Here is a tiny trained network, its code and every weight. The questions are about switching its units off for an input and a target symbol, where a switched-off unit gives its printed mean instead of its output.

import numpy as np


def w(rows, s, z=0):
    codes = np.array(rows[::2]) - 128.0
    scale = np.full(codes.shape[1], s)
    scale[-1] = z or s
    return codes * scale


def norm(h):
    return h / np.sqrt((h * h).mean(-1, keepdims=True) + 1e-5)


def f(y):
    return y / 2 * (1 + np.tanh(0.7978845608 * (y + 0.044715 * y**3)))


def softmax(a):
    e = np.exp(a - a.max(-1, keepdims=True))
    return e / e.sum(-1, keepdims=True)


def log_softmax(a):
    a = a - a.max(-1, keepdims=True)
    return a - np.log(np.exp(a).sum(-1, keepdims=True))


def net(x, mask):
    ids = ['αβγδεζηθλμξστφψω'.index(c) for c in x.split()]
    T = len(ids)
    res = E[ids] + P[:T]
    u = 0
    for l in range(2):
        q, k, v = (norm(res) @ M[l].T for M in (Q, K, V))
        z = softmax(np.where(np.tri(T) > 0, q @ k.T / 4**0.5, -1e9)) @ v
        res = res + np.where(mask[u], z, O[l][:, -1]) @ O[l][:, :-1]
        u += 1
        y = f(norm(res) @ A[l][:, :-1].T + A[l][:, -1])
        res = res + np.where(mask[u : u + 16], y, B[l][:, -1]) @ B[l][:, :-1]
        u += 16
    return log_softmax(norm(res)[-1] @ U[:, :-1].T + U[:, -1])


Q, K, V, O, A, B = {}, {}, {}, {}, {}, {}
E = w([
[125,156,128,108],'α',
[90,108,168,98],'β',
[92,101,173,95],'γ',
[116,148,134,114],'δ',
[117,132,94,254],'ε',
[113,132,149,103],'ζ',
[112,143,140,108],'η',
[114,116,164,142],'θ',
[112,141,141,110],'λ',
[108,119,163,97],'μ',
[104,231,85,91],'ξ',
[146,71,143,169],'σ',
[144,155,108,161],'τ',
[176,36,223,171],'φ',
[157,27,223,149],'ψ',
[81,66,211,69],'ω',
],0.0026)
P = w([
[181,67,46,78],'0',
[92,209,225,127],'1',
[226,149,110,117],'2',
[1,114,150,80],'3',
[103,200,239,149],'4',
[217,150,105,135],'5',
[32,103,133,105],'6',
[116,189,231,167],'7',
[188,150,92,136],'8',
[56,89,126,119],'9',
[130,175,218,192],'10',
[176,159,79,120],'11',
[53,95,120,128],'12',
],0.0027)
Q[0] = w([
[204,107,46,58],'L0H0',
[165,99,124,3],'L0H0',
[116,102,79,76],'L0H0',
[129,61,210,166],'L0H0',
],0.013)
K[0] = w([
[158,141,108,6],'L0H0',
[102,107,172,12],'L0H0',
[117,109,89,77],'L0H0',
[164,53,186,178],'L0H0',
],0.013)
V[0] = w([
[63,74,124,148],'L0H0',
[143,145,103,118],'L0H0',
[94,99,140,137],'L0H0',
[81,53,76,253],'L0H0',
],0.0027)
O[0] = w([
[60,110,189,70,48],'L0H0',
[149,157,118,165,141],'L0H0',
[104,118,147,93,91],'L0H0',
[19,6,206,135,1],'L0H0',
],0.0023,0.00069)
A[0] = w([
[2,133,145,131,110],'L0N0',
[129,87,132,46,26],'L0N1',
[152,68,128,134,68],'L0N2',
[116,115,125,67,54],'L0N3',
[170,123,225,23,9],'L0N4',
[117,122,135,130,94],'L0N5',
[123,132,126,134,146],'L0N6',
[164,108,81,107,170],'L0N7',
[154,110,106,110,173],'L0N8',
[129,128,150,149,32],'L0N9',
[115,72,132,124,42],'L0N10',
[146,173,175,95,28],'L0N11',
[141,136,153,120,72],'L0N12',
[117,170,123,156,133],'L0N13',
[98,99,75,177,108],'L0N14',
[129,165,138,98,120],'L0N15',
],0.0069,0.0011)
B[0] = w([
[95,196,143,254,252],'L0N0',
[82,59,87,87,115],'L0N1',
[176,110,156,180,112],'L0N2',
[68,84,131,127,121],'L0N3',
[201,170,47,147,148],'L0N4',
[111,148,141,131,122],'L0N5',
[136,130,120,123,135],'L0N6',
[131,128,41,172,146],'L0N7',
[130,118,80,162,132],'L0N8',
[105,146,147,97,119],'L0N9',
[198,141,139,140,114],'L0N10',
[195,130,158,82,159],'L0N11',
[136,136,156,104,127],'L0N12',
[191,121,81,105,172],'L0N13',
[191,165,85,58,127],'L0N14',
[185,121,147,154,162],'L0N15',
],0.0073,0.0029)
Q[1] = w([
[192,121,48,182],'L1H0',
[3,31,55,120],'L1H0',
[129,140,63,193],'L1H0',
[73,116,107,142],'L1H0',
],0.011)
K[1] = w([
[73,84,231,42],'L1H0',
[90,203,2,10],'L1H0',
[33,132,179,86],'L1H0',
[90,164,89,123],'L1H0',
],0.0092)
V[1] = w([
[104,157,216,97],'L1H0',
[201,1,201,205],'L1H0',
[76,211,136,75],'L1H0',
[125,122,165,79],'L1H0',
],0.005)
O[1] = w([
[203,227,95,132,170],'L1H0',
[242,108,254,239,133],'L1H0',
[106,186,41,70,160],'L1H0',
[101,170,166,157,5],'L1H0',
],0.0042,0.0012)
A[1] = w([
[89,175,155,121,152],'L1N0',
[170,95,70,82,58],'L1N1',
[137,106,101,132,24],'L1N2',
[155,122,122,136,77],'L1N3',
[73,50,130,141,120],'L1N4',
[134,160,123,137,197],'L1N5',
[119,67,109,86,218],'L1N6',
[114,146,56,100,96],'L1N7',
[144,100,137,168,95],'L1N8',
[55,100,71,144,211],'L1N9',
[124,117,101,128,84],'L1N10',
[100,123,79,161,82],'L1N11',
[135,114,159,99,43],'L1N12',
[120,152,211,127,7],'L1N13',
[133,122,120,9,49],'L1N14',
[116,112,122,161,74],'L1N15',
],0.011,0.0013)
B[1] = w([
[99,37,152,92,228],'L1N0',
[149,9,188,110,212],'L1N1',
[159,117,133,87,113],'L1N2',
[153,95,101,133,147],'L1N3',
[99,89,213,196,153],'L1N4',
[89,106,157,161,246],'L1N5',
[103,136,227,161,112],'L1N6',
[58,208,89,112,246],'L1N7',
[106,149,77,158,161],'L1N8',
[215,90,155,205,253],'L1N9',
[133,132,137,95,125],'L1N10',
[155,189,159,78,206],'L1N11',
[160,174,134,113,84],'L1N12',
[150,137,149,19,192],'L1N13',
[139,30,117,208,144],'L1N14',
[103,169,135,123,144],'L1N15',
],0.013,0.0025)
U = w([
[134,52,215,220,235],'α',
[81,170,159,203,195],'β',
[69,253,101,184,142],'γ',
[150,75,114,119,90],'δ',
[22,123,210,44,111],'ε',
[203,99,80,164,70],'ζ',
[140,101,126,124,17],'η',
[132,120,148,86,115],'θ',
[131,108,128,122,2],'λ',
[229,135,55,202,63],'μ',
[29,39,57,138,139],'ξ',
[147,149,160,76,114],'σ',
[140,63,150,97,33],'τ',
[218,200,177,99,135],'φ',
[191,171,126,92,194],'ψ',
[89,169,22,84,173],'ω',
],0.011,0.0029)

Each question gives the input, a string of symbols that net reads in full, and the target symbol t.
The units are the heads (4 rows each of Q, K, V and O) and the neurons (one row each of A and B). Each row of codes is followed by its name. A weight is (code - 128) times the scale printed after its matrix; where a second scale follows, it is the last column's (O, A, B and U).
mask holds one flag per unit, layer by layer, with each layer's heads first. A switched-off unit (its flag False) gives its mean, the last column of its rows in O or B, instead of its output. The means were averaged over made-up inputs and are rounded, as every weight is.
A unit's drop is (log p(t) with every unit on - log p(t) with that unit switched off) / (log p(t) with every unit on - log p(t) with every unit switched off).
The circuit of an input: a set's keep is (log p(t) with only the set's units on - log p(t) with every unit switched off) / (log p(t) with every unit on - log p(t) with every unit switched off). Starting from the 12 units with the biggest drops (on a tie, the unit counted first), units are removed one at a time, each time the one whose removal leaves the highest keep (on an exact tie, the one counted first), for as long as the keep stays at least 0.8.
units of the circuit, in order: the units of the circuit, biggest drop first
k most important neurons: the k neurons with the biggest drops, biggest first
k most important neurons of layer l: the k neurons of layer l with the biggest drops, biggest first
input ξ ξ α, target ξ: units of the circuit, in order	L1N14, L1H0
input τ η α ξ ξ β, target ξ: units of the circuit, in order	L0N0, L1N7, L1N14, L1H0
input ξ ψ ψ η τ ε τ θ ε, target ω: 2 most important neurons of layer 1	L1N9, L1N7
input ξ ε α, target ξ: units of the circuit, in order	L0N0, L1N9, L1N14
input λ δ ε ξ, target α: units of the circuit, in order	L1N9
input ξ ξ δ ξ ε ξ ξ ξ ζ, target ξ: units of the circuit, in order	L0N0, L1N7, L1N14, L1H0
input ε σ ε α σ τ ε, target γ: 3 most important neurons	L1N1, L0N14, L1N4
input ξ ψ τ λ ξ τ γ α ξ, target ξ: 2 most important neurons	L0N4, L0N0
input τ ξ ξ φ β, target φ: 2 most important neurons of layer 1	L1N13, L1N7
input ε ξ ξ ξ τ η λ τ ε ε, target γ: 3 most important neurons	L0N14, L1N1, L0N10
input α ξ ξ σ δ τ, target ω: 2 most important neurons of layer 0	L0N7, L0N0
input α φ ξ ξ τ τ ψ ξ ε ξ τ μ, target ω: 2 most important neurons	L0N7, L1N9
input τ ξ ξ ξ ξ ξ ψ α ξ β ξ η τ, target β: 3 most important neurons of layer 0	L0N0, L0N14, L0N4
input φ ξ ξ ψ τ τ τ, target γ: 2 most important neurons	L0N0, L1N1
input ψ ε η δ ξ η, target ξ: 3 most important neurons	L0N0, L1N1, L0N7
input α α θ ε ξ φ ε ξ τ, target ω: units of the circuit, in order	L1N7, L0N7, L0N0
input β ξ ξ μ τ ξ τ ξ δ δ τ β, target ω: 3 most important neurons of layer 1	L1N7, L1N9, L1N0
input ξ ξ ξ φ τ τ ξ ξ τ τ ε φ, target μ: most important neuron of layer 0	L0N2
input ξ μ η λ τ η λ η α, target ω: units of the circuit, in order	L1N7, L0N0
input ε ζ τ τ ω, target ε: 3 most important neurons	L1N9, L0N14, L0N7
input τ μ σ η ξ ξ τ, target β: 3 most important neurons	L0N0, L1N1, L0N4
input φ β α θ ξ β ξ φ ψ ξ, target γ: units of the circuit, in order	L1N1
input ξ ζ τ φ τ δ, target μ: 3 most important neurons	L1N0, L0N1, L1N13
input ξ τ ξ, target ω: 2 most important neurons	L1N7, L0N7
input ξ ξ η τ ε φ β ξ, target φ: 2 most important neurons	L0N11, L1N13
input ξ ξ ξ τ τ λ λ ξ ε, target ξ: 3 most important neurons of layer 1	L1N1, L1N7, L1N14
